What each symbol does to the units:
s86: bo>s652, na>s102
s580: bo>s497, na>s642
s230: bo>s86, na>s108
s215: bo>s410, na>s265
s56: bo>s603, na>s507
s497: bo>s603, na>s580
s510: bo>s109, na>s728
s280: bo>s718, na>s96
s842: bo>s61, na>s699
s61: bo>s293, na>s647
s258: bo>s538, na>s528
s113: bo>s829, na>s962
s286: bo>s71, na>s364
s891: bo>s699, na>s139
s642: bo>s711, na>s890
s46: bo>s647, na>s409
s951: bo>s196, na>s450
s595: bo>s267, na>s215
s882: bo>s86, na>s293
s1: bo>s788, na>s209
s37: bo>s727, na>s788
s410: bo>s258, na>s536
s130: bo>s37, na>s1
s501: bo>s215, na>s86
s728: bo>s11, na>s497
s11: bo>s951, na>s757
s610: bo>s387, na>s718
s829: bo>s753, na>s745
s947: bo>s891, na>s162
s3: bo>s610, na>s280
s757: bo>s699, na>s71
s652: bo>s209, na>s113
s108: bo>s113, na>s410
s47: bo>s642, na>s642
s364: bo>s890, na>s634
s196: bo>s602, na>s728
s518: bo>s634, na>s196
s796: bo>s24, na>s507
s764: bo>s410, na>s538
s699: bo>s162, na>s56
s536: bo>s528, na>s624
s718: bo>s580, na>s130
s711: bo>s518, na>s951
s7: bo>s595, na>s96
s96: bo>s130, na>s109
s745: bo>s7, na>s267
s890: bo>s3, na>s387
s343: bo>s507, na>s518
s647: bo>s946, na>s796
s293: bo>s46, na>s946
s387: bo>s280, na>s309
s267: bo>s46, na>s230
s71: bo>s728, na>s286
s227: bo>s890, na>s610
s87: bo>s753, na>s3
s139: bo>s56, na>s796
s528: bo>s881, na>s113
s862: bo>s699, na>s891
s918: bo>s796, na>s134
s538: bo>s61, na>s46
s332: bo>s947, na>s699
s946: bo>s86, na>s24
s209: bo>s135, na>s829
s753: bo>s962, na>s7
s696: bo>s134, na>s332
s624: bo>s882, na>s61
s645: bo>s696, na>s862
s134: bo>s862, na>s624
s162: bo>s139, na>s603
s24: bo>s918, na>s696
s962: bo>s745, na>s595
s409: bo>s796, na>s918
s385: bo>s47, na>s87
s881: bo>s624, na>s862
s788: bo>s610, na>s135
s634: bo>s951, na>s602
s602: bo>s450, na>s603
s102: bo>s764, na>s258
s507: bo>s711, na>s634
s727: bo>s286, na>s652
s450: bo>s510, na>s71
s309: bo>s642, na>s37
s265: bo>s108, na>s764
s109: bo>s71, na>s11
s603: bo>s951, na>s711
s135: bo>s113, na>s753

The rows follow the links: the fewer symbols apart two units are, the more alike their rows tend to be.

Each row is also shifted at random along 8 hidden directions that mean nothing.

Some units, each with a row of numbers:
s757 -> -13 -9 1 20 16 28 27 3 -24 -3 16 -12 2 34 -3 2 6 11 3 18 0 7 -3 0 -4 -6 12 -29 9 -19 -27 -17 18 -5 1 -52 17 8 16 6 2 -8
s501 -> -49 7 -13 -5 -23 -20 4 2 14 -7 -10 2 13 -19 -2 18 10 51 15 -47 22 -12 3 34 -22 22 -4 -8 -5 21 -4 -28 -19 -22 -3 -12 -10 -38 25 2 -15 -36
s947 -> -31 2 5 -2 8 -10 18 -29 -21 -18 40 -24 29 -30 -20 17 38 28 -9 36 -5 -13 -12 17 3 -13 1 -5 -8 -25 -30 17 28 -27 -9 -18 8 -1 -42 4 1 46
s745 -> -24 -10 11 7 1 24 -1 -16 -26 12 58 6 5 -16 -6 -3 14 20 -11 46 -8 9 -39 12 15 -17 -13 -8 -19 -22 0 19 14 22 9 5 8 -8 -43 19 24 56
s536 -> -3 -8 -2 6 19 32 -8 -1 20 21 -27 5 -22 18 34 -9 -12 -42 15 -12 14 4 10 3 8 3 -6 -10 36 13 18 -4 -19 13 12 -2 3 19 17 -12 10 -9
s162 -> 25 -9 -16 -35 -14 -23 3 -2 -18 -6 -8 15 17 -12 -25 7 11 -3 9 15 4 -9 -11 -11 2 -1 1 7 0 6 -4 3 18 1 -9 3 4 10 -7 -15 -1 -22
s364 -> -32 11 5 32 31 -19 19 2 -9 -25 -23 -34 -5 22 4 -18 0 -16 -24 -7 -3 -1 34 -43 -15 -4 -4 7 -2 -42 -22 -11 9 -11 -15 -21 3 27 -5 14 -5 -11
s61 -> -2 -13 1 -2 -21 33 -10 5 42 20 22 16 6 -7 -1 14 -17 42 26 -32 7 7 -11 57 6 12 16 -17 7 57 19 -2 -20 -25 15 -4 -25 -54 46 -9 -23 5
s387 -> 15 -9 -2 -25 -4 26 9 25 7 -21 -22 -19 -38 15 -6 1 -11 -5 7 -12 27 1 -37 -17 -1 33 25 -6 7 10 40 -39 -15 -1 -10 15 -23 11 28 -3 -29 -70
s56 -> 8 -8 0 19 31 -40 -20 -16 -2 38 2 25 48 -19 4 -16 28 -50 -18 29 -14 3 29 -37 -2 -26 -38 30 21 -18 11 74 19 17 -4 25 -5 26 -52 -8 18 49
s102 -> 65 3 -4 23 -21 -43 -23 -2 -19 1 -50 24 9 4 29 17 -30 -17 -9 -12 -24 -18 61 -22 3 5 -26 11 9 10 -53 -18 5 3 1 -29 34 27 -5 -14 26 -14
s109 -> -21 25 -7 36 2 -47 -21 -16 -16 23 -11 16 39 5 14 -1 41 -14 -13 15 -50 9 57 -5 -32 -17 -21 21 19 -16 -25 62 10 17 0 16 19 -11 -16 12 3 30
s727 -> 1 -14 -12 -22 -23 4 -10 23 0 3 -20 0 -35 -5 -23 -9 -5 -18 6 -1 -1 -5 -18 -4 -4 3 27 12 2 -6 31 -10 3 21 2 24 11 2 4 0 -21 -11
s108 -> -41 -12 -1 12 13 40 6 -3 -9 20 6 6 -20 10 31 0 -1 -16 -3 12 15 -4 -23 3 17 16 -14 -19 8 -10 -2 -22 -9 12 7 -9 11 34 -9 7 13 -9
s46 -> -15 1 44 42 41 0 21 3 31 -12 21 -21 9 -17 -19 6 -17 34 -37 7 33 0 7 20 -9 1 0 -5 -17 -11 20 5 6 -38 0 -30 -15 -39 -53 11 22 78
s890 -> 17 22 -5 15 -20 -5 -31 -28 -31 5 16 1 5 9 49 12 17 -25 -15 25 -73 -1 19 -17 23 9 -13 14 5 0 -58 28 -3 1 -4 36 5 42 2 9 -14 -5
s764 -> -92 20 -5 -27 -16 -8 15 -17 -6 -30 -18 -26 -39 -19 2 11 12 8 -23 14 12 -23 -27 23 -11 42 20 6 -11 -8 -36 -35 -8 -26 -15 31 11 12 -35 16 -6 -25
s343 -> 46 -22 11 34 38 22 9 7 17 37 29 7 -2 4 10 -32 -28 -30 -20 14 16 5 2 -15 21 -12 -17 3 -12 -13 3 14 0 -5 10 -9 1 28 -29 6 17 53
s230 -> -69 -26 9 21 7 48 6 -9 -5 22 55 1 3 -12 6 9 7 37 -4 17 11 4 -43 30 12 5 -12 -23 -7 -8 2 -3 0 -6 11 -18 -7 -14 -21 17 3 32
s385 -> -70 28 -13 -25 0 23 -14 -20 -15 -14 -7 -2 -18 34 48 -8 21 -37 14 6 -30 17 -16 -22 15 6 -8 -2 14 8 -12 5 -23 25 -7 49 -22 34 42 -1 -10 -66
s634 -> -14 16 -19 -27 -11 -38 18 13 18 -16 -23 -4 -8 -4 -20 -21 -9 2 -2 -33 15 -9 7 -3 -18 9 13 18 -27 2 -17 -25 -10 -17 -12 21 -1 -3 13 5 -14 -36
s86 -> 63 -11 -14 -5 -67 23 -18 4 -4 21 26 36 -11 -4 18 31 -41 41 17 -15 -28 -16 -7 52 30 24 13 -16 -22 50 -57 -38 -10 -17 19 -15 24 -11 36 -4 -6 -6
s113 -> -88 16 -20 -5 -2 -1 -9 -3 -17 -5 -10 7 10 19 35 5 34 -15 31 -28 -19 -4 14 -14 7 -14 -22 -10 5 -17 -1 -6 -8 36 4 -5 -2 20 48 -5 -2 -32

From each start, follow one symbol. Which unit do you reach?
Answer with the unit's name.
start 14 -20 -16 -41 -43 -28 -58 6 -6 31 -32 38 -15 -38 -28 -16 -2 -42 4 15 -19 -3 -10 -15 -4 -16 0 45 11 5 48 41 6 60 5 75 15 -4 -35 -7 -2 17
bo
s209
start -10 10 13 15 21 -2 -18 -13 -10 -3 -5 -18 1 3 21 -1 21 -28 -17 21 -15 10 3 -32 -2 3 -14 11 18 -17 19 32 -4 12 -9 32 -18 20 -22 8 -4 1
na
s280
start -60 -2 -10 -21 -31 -43 -28 -8 -16 -19 -46 11 8 -20 -8 13 -4 8 -2 -11 -18 -6 15 -21 -17 8 -11 19 17 17 -9 -5 6 5 -12 14 -4 -13 2 -9 -4 -43
bo
s61
start -36 -12 -1 20 16 -2 4 4 6 11 -12 3 15 -4 9 2 4 13 5 -21 34 2 4 -5 -19 5 -26 -13 16 -2 26 -10 -9 4 -1 -29 -10 -10 0 -2 10 -20
na
s265
start -31 -24 -25 -55 -33 -4 -13 8 -30 -5 -5 23 -18 -3 -23 -22 -19 -25 -3 23 -14 0 -43 -46 19 3 3 22 -14 9 -12 -14 14 21 -12 42 -5 37 4 -6 -13 -56
bo
s711
start -50 21 -4 -23 3 28 6 5 16 13 17 5 -27 5 18 -8 26 -22 8 3 14 -1 -40 29 11 8 10 -2 -15 -7 29 6 -24 25 11 53 -5 6 1 9 0 8
na
s745
start 38 -24 11 -32 -2 26 -10 4 5 18 -7 22 -23 -8 -22 1 -17 -34 -9 55 20 6 -42 10 14 14 25 8 19 25 33 21 10 6 4 32 5 10 -41 -19 13 17
na
s699
start 42 -5 -11 -4 -17 -24 -20 16 -4 22 -21 47 26 -1 -1 2 -7 7 21 -26 11 11 8 -12 -15 -7 -28 0 6 25 34 5 -10 39 7 -5 -8 -25 23 -14 18 -32
na
s215
start 5 -6 5 -17 6 -9 16 28 12 -22 -22 -18 -18 -11 -35 -8 -9 4 8 -24 42 -9 -9 -9 -10 -10 14 4 -15 -21 51 -30 2 16 -2 -14 3 -13 -6 -3 3 4
bo
s135
start -10 15 14 16 9 -13 -13 -2 51 14 -17 2 3 -15 5 1 -6 0 -5 -24 11 1 31 32 -13 3 0 13 14 24 29 27 -19 -15 7 20 -12 -38 -8 -3 3 44
bo
s86
start -101 -2 -15 -38 -10 -10 -3 -17 6 -30 -23 -30 -7 -30 -22 -3 17 24 22 -27 16 -5 -6 15 -22 -8 5 1 14 -1 13 -11 -2 -3 -8 6 -6 -31 7 -1 -16 -22
bo
s881
start -9 14 1 31 20 1 -5 14 49 36 11 -4 16 -7 18 2 39 -11 15 -47 11 -8 25 30 -9 -5 -1 6 8 -8 56 35 -28 2 14 21 -20 -19 16 0 -26 43
bo
s788
start -14 -39 2 11 7 23 -1 0 -8 17 3 5 -2 -16 -7 -4 -13 12 -3 7 27 3 -23 -6 -2 3 -16 -14 16 -2 23 -14 7 8 4 -26 -1 -2 -24 1 11 -3
bo
s108
start 67 -30 5 -30 0 7 1 5 -24 -23 -26 5 -9 4 -29 2 -30 -22 6 31 11 1 -6 -31 17 -19 10 -7 16 1 7 -19 30 15 0 -39 19 21 -10 -26 25 -11
na
s891
start -30 11 4 24 10 -7 -14 3 3 9 9 30 38 28 38 12 11 -20 4 -7 -35 2 30 -21 23 -8 -19 1 4 11 -10 24 -1 -1 6 -1 -22 17 38 -17 -3 0
na
s507
